Below are the code and all the weights of a small trained network. Each question names an input and a class and asks about switching units off, where a switched-off unit gives its printed mean instead of its output.

import numpy as np


def w(rows, s, z=0):
    codes = np.array(rows[::2]) - 128.0
    scale = np.full(codes.shape[1], s)
    scale[-1] = z or s
    return codes * scale


def norm(h):
    return h / np.sqrt((h * h).mean(-1, keepdims=True) + 1e-5)


def f(y):
    return y / 2 * (1 + np.tanh(0.7978845608 * (y + 0.044715 * y**3)))


def log_softmax(a):
    a = a - a.max(-1, keepdims=True)
    return a - np.log(np.exp(a).sum(-1, keepdims=True))


def net(x, mask):
    res = np.array(x, float).reshape(1, 3) / 4 @ E
    u = 0
    for l in range(4):
        y = f(norm(res) @ A[l][:, :-1].T + A[l][:, -1])
        res = res + np.where(mask[u : u + 3], y, B[l][:, -1]) @ B[l][:, :-1]
        u += 3
    return log_softmax(norm(res)[-1] @ U[:, :-1].T + U[:, -1])


A, B = {}, {}
E = w([
[42,164,103,73,157,95,93,149,133,186,133],'x0',
[105,133,141,133,103,122,97,139,219,150,158],'x1',
[121,111,107,204,122,95,167,11,167,203,114],'x2',
],0.011)
A[0] = w([
[50,139,105,105,232,72,122,98,109,192,123,5],'L0N0',
[97,137,135,117,121,111,113,157,127,107,89,112],'L0N1',
[120,93,140,166,107,161,26,162,255,159,128,29],'L0N2',
],0.0081,0.0028)
B[0] = w([
[108,109,88,177,130,229,148,101,98,206,110,251],'L0N0',
[179,198,214,123,151,255,158,159,152,131,216,160],'L0N1',
[152,137,219,113,106,41,116,123,112,121,138,253],'L0N2',
],0.0099,0.0049)
A[1] = w([
[54,185,97,106,152,90,137,114,93,238,104,223],'L1N0',
[88,160,147,70,140,87,93,165,159,104,155,147],'L1N1',
[1,153,92,62,130,168,44,195,95,222,134,3],'L1N2',
],0.013,0.00051)
B[1] = w([
[89,115,165,228,118,91,206,107,160,149,116,219],'L1N0',
[104,162,27,140,90,159,84,209,115,150,246,195],'L1N1',
[170,194,103,21,176,74,188,76,154,105,78,250],'L1N2',
],0.012,0.013)
A[2] = w([
[122,102,151,179,144,174,156,183,8,106,118,141],'L2N0',
[69,192,152,70,175,108,177,173,99,159,123,106],'L2N1',
[186,149,147,115,143,119,159,183,90,63,114,3],'L2N2',
],0.018,0.00046)
B[2] = w([
[173,104,103,79,116,207,126,45,134,77,167,230],'L2N0',
[76,90,167,250,64,114,139,75,195,187,164,252],'L2N1',
[134,107,166,86,183,137,76,119,149,130,82,246],'L2N2',
],0.016,0.012)
A[3] = w([
[140,146,102,89,67,76,127,100,112,116,134,171],'L3N0',
[71,154,186,132,105,144,74,159,227,177,222,252],'L3N1',
[204,107,144,186,119,157,203,139,5,45,145,216],'L3N2',
],0.014,0.0014)
B[3] = w([
[117,93,123,191,135,251,181,123,127,161,186,138],'L3N0',
[159,82,159,108,206,149,141,250,60,92,192,253],'L3N1',
[86,180,81,154,58,132,71,167,59,149,84,163],'L3N2',
],0.016,0.018)
U = w([
[129,179,46,96,95,110,146,177,154,92,152,41],'0',
[131,218,105,73,107,86,116,173,129,102,87,3],'1',
[164,112,178,107,185,163,134,234,122,90,222,204],'2',
[158,145,200,112,118,47,37,169,148,75,33,62],'3',
[139,183,65,217,12,151,105,106,56,118,64,150],'4',
[191,123,129,53,136,228,49,65,124,55,85,124],'5',
[114,140,150,220,144,95,234,97,197,168,153,203],'6',
],0.011,0.0039)

Each question gives the input, the list of numbers given to net, and the class t.
The units are the neurons (one row each of A and B). Each row of codes is followed by its name. A weight is (code - 128) times the scale printed after its matrix; where a second scale follows, it is the last column's (A, B and U).
mask holds one flag per neuron, layer by layer. A switched-off neuron (its flag False) gives its mean, the last column of its row in B, instead of its output. The means were averaged over made-up inputs and are rounded, as every weight is.
A unit's drop is (log p(t) with every unit on - log p(t) with that unit switched off) / (log p(t) with every unit on - log p(t) with every unit switched off).
The circuit of an input: a set's keep is (log p(t) with only the set's units on - log p(t) with every unit switched off) / (log p(t) with every unit on - log p(t) with every unit switched off). Starting from all 12 units, units are removed one at a time, each time the one whose removal leaves the highest keep (on an exact tie, the one counted first), for as long as the keep stays at least 0.8.
units of the circuit, in order: the units of the circuit, biggest drop first
most important unit: the unit with the biggest drop
k most important neurons: the k neurons with the biggest drops, biggest first
k most important neurons of layer l: the k neurons of layer l with the biggest drops, biggest first
drop when u is switched off: that unit's drop, to one decimal
input [-1,5,5], class 2: 2 most important neurons => (L1N2; L0N0)
input [-3,1,4], class 4: units of the circuit, in order => (L2N1; L3N1; L2N2)
input [-7,4,-6], class 5: most important neuron => (L2N1)
input [-7,-1,8], class 4: units of the circuit, in order => (L2N1; L2N2; L3N2)
input [4,6,1], class 6: 2 most important neurons => (L0N0; L2N1)
input [2,-7,7], class 4: units of the circuit, in order => (L1N2; L2N1; L3N1)
input [-5,2,4], class 4: units of the circuit, in order => (L2N1; L2N2; L3N1)
input [-4,-7,2], class 5: 2 most important neurons => (L1N0; L1N2)
input [-7,4,-4], class 5: 3 most important neurons => (L2N1; L3N1; L1N2)
input [-1,-7,3], class 4: 3 most important neurons => (L1N2; L3N2; L2N2)
input [-5,8,7], class 2: 3 most important neurons => (L1N2; L1N0; L2N0)
input [-5,-1,7], class 4: 4 most important neurons => (L2N1; L2N2; L1N2; L3N1)
input [-2,-8,4], class 4: 2 most important neurons of layer 3 => (L3N2; L3N1)
input [-1,-6,-4], class 5: most important unit => L1N2
input [4,3,-2], class 6: 2 most important neurons of layer 1 => (L1N2; L1N0)
input [-6,-4,4], class 4: 2 most important neurons => (L1N2; L3N2)
input [5,6,0], class 6: 2 most important neurons => (L0N0; L1N2)
input [-7,5,3], class 4: 2 most important neurons of layer 1 => (L1N2; L1N1)
input [-4,-8,2], class 5: 2 most important neurons of layer 1 => (L1N0; L1N2)
input [-2,0,-2], class 5: most important unit => L1N2
input [6,-2,-4], class 6: drop when L3N1 is switched off => 0.0
input [8,4,-2], class 6: drop when L1N2 is switched off => 0.1
input [-4,-4,-1], class 5: drop when L1N2 is switched off => 0.2
input [-3,-2,-6], class 5: drop when L1N2 is switched off => 0.6
